Below are the code and all the weights of a small trained network. Each question names an input and a class and asks about switching units off, where a switched-off unit gives its printed mean instead of its output.

import numpy as np


def w(rows, s, z=0):
    codes = np.array(rows[::2]) - 128.0
    scale = np.full(codes.shape[1], s)
    scale[-1] = z or s
    return codes * scale


def f(y):
    return np.maximum(y, 0)


def log_softmax(a):
    a = a - a.max(-1, keepdims=True)
    return a - np.log(np.exp(a).sum(-1, keepdims=True))


def net(x, mask):
    res = np.array(x, float).reshape(1, 2) / 4 @ E
    y = f(res @ A[0][:, :-1].T + A[0][:, -1])
    res = res + np.where(mask, y, B[0][:, -1]) @ B[0][:, :-1]
    return log_softmax(res[-1] @ U[:, :-1].T + U[:, -1])


A, B = {}, {}
E = w([
[85,146,192,194],'x0',
[184,3,180,173],'x1',
],0.019)
A[0] = w([
[158,48,92,56,205],'N1',
[149,205,37,113,130],'N2',
[100,156,24,40,133],'N3',
[7,197,100,173,255],'N4',
[111,67,169,232,191],'N5',
[157,87,201,131,155],'N6',
],0.013,0.0073)
B[0] = w([
[185,174,83,95,221],'N1',
[191,206,202,113,233],'N2',
[184,173,152,92,252],'N3',
[121,169,249,167,252],'N4',
[86,77,133,71,239],'N5',
[113,72,144,48,203],'N6',
],0.013,0.02)
U = w([
[118,78,164,107,124],'0',
[147,70,95,26,177],'1',
[189,178,147,107,80],'2',
[26,169,143,162,217],'3',
[246,144,28,110,216],'4',
[121,136,88,104,13],'5',
[125,132,77,113,4],'6',
],0.013,0.0037)

Each question gives the input, the list of numbers given to net, and the class t.
The units are the neurons (one row each of A and B). Each row of codes is followed by its name. A weight is (code - 128) times the scale printed after its matrix; where a second scale follows, it is the last column's (A, B and U).
mask holds one flag per neuron, in row order. A switched-off neuron (its flag False) gives its mean, the last column of its row in B, instead of its output. The means were averaged over made-up inputs and are rounded, as every weight is.
A unit's drop is (log p(t) with every unit on - log p(t) with that unit switched off) / (log p(t) with every unit on - log p(t) with every unit switched off).
The circuit of an input: a set's keep is (log p(t) with only the set's units on - log p(t) with every unit switched off) / (log p(t) with every unit on - log p(t) with every unit switched off). Starting from all 6 units, units are removed one at a time, each time the one whose removal leaves the highest keep (on an exact tie, the one counted first), for as long as the keep stays at least 0.8.
circuit, biggest first: the units of the circuit, biggest drop first
k most important neurons: the k neurons with the biggest drops, biggest first
drop of u: that unit's drop, to one decimal
input [-8,-3], class 4: circuit, biggest first	[N4]
input [2,-2], class 3: circuit, biggest first	[N3, N1]
input [-1,0], class 4: 4 most important neurons	[N4, N5, N2, N6]
input [6,4], class 1: circuit, biggest first	[N4, N5]
input [5,2], class 0: 2 most important neurons	[N1, N3]
input [-4,2], class 4: 2 most important neurons	[N5, N4]
input [-7,5], class 4: 2 most important neurons	[N1, N5]
input [6,3], class 0: 2 most important neurons	[N1, N3]
input [0,0], class 0: drop of N1	0.4
input [1,2], class 1: drop of N4	0.4
input [-5,6], class 1: drop of N6	0.3
input [0,1], class 1: drop of N4	0.5
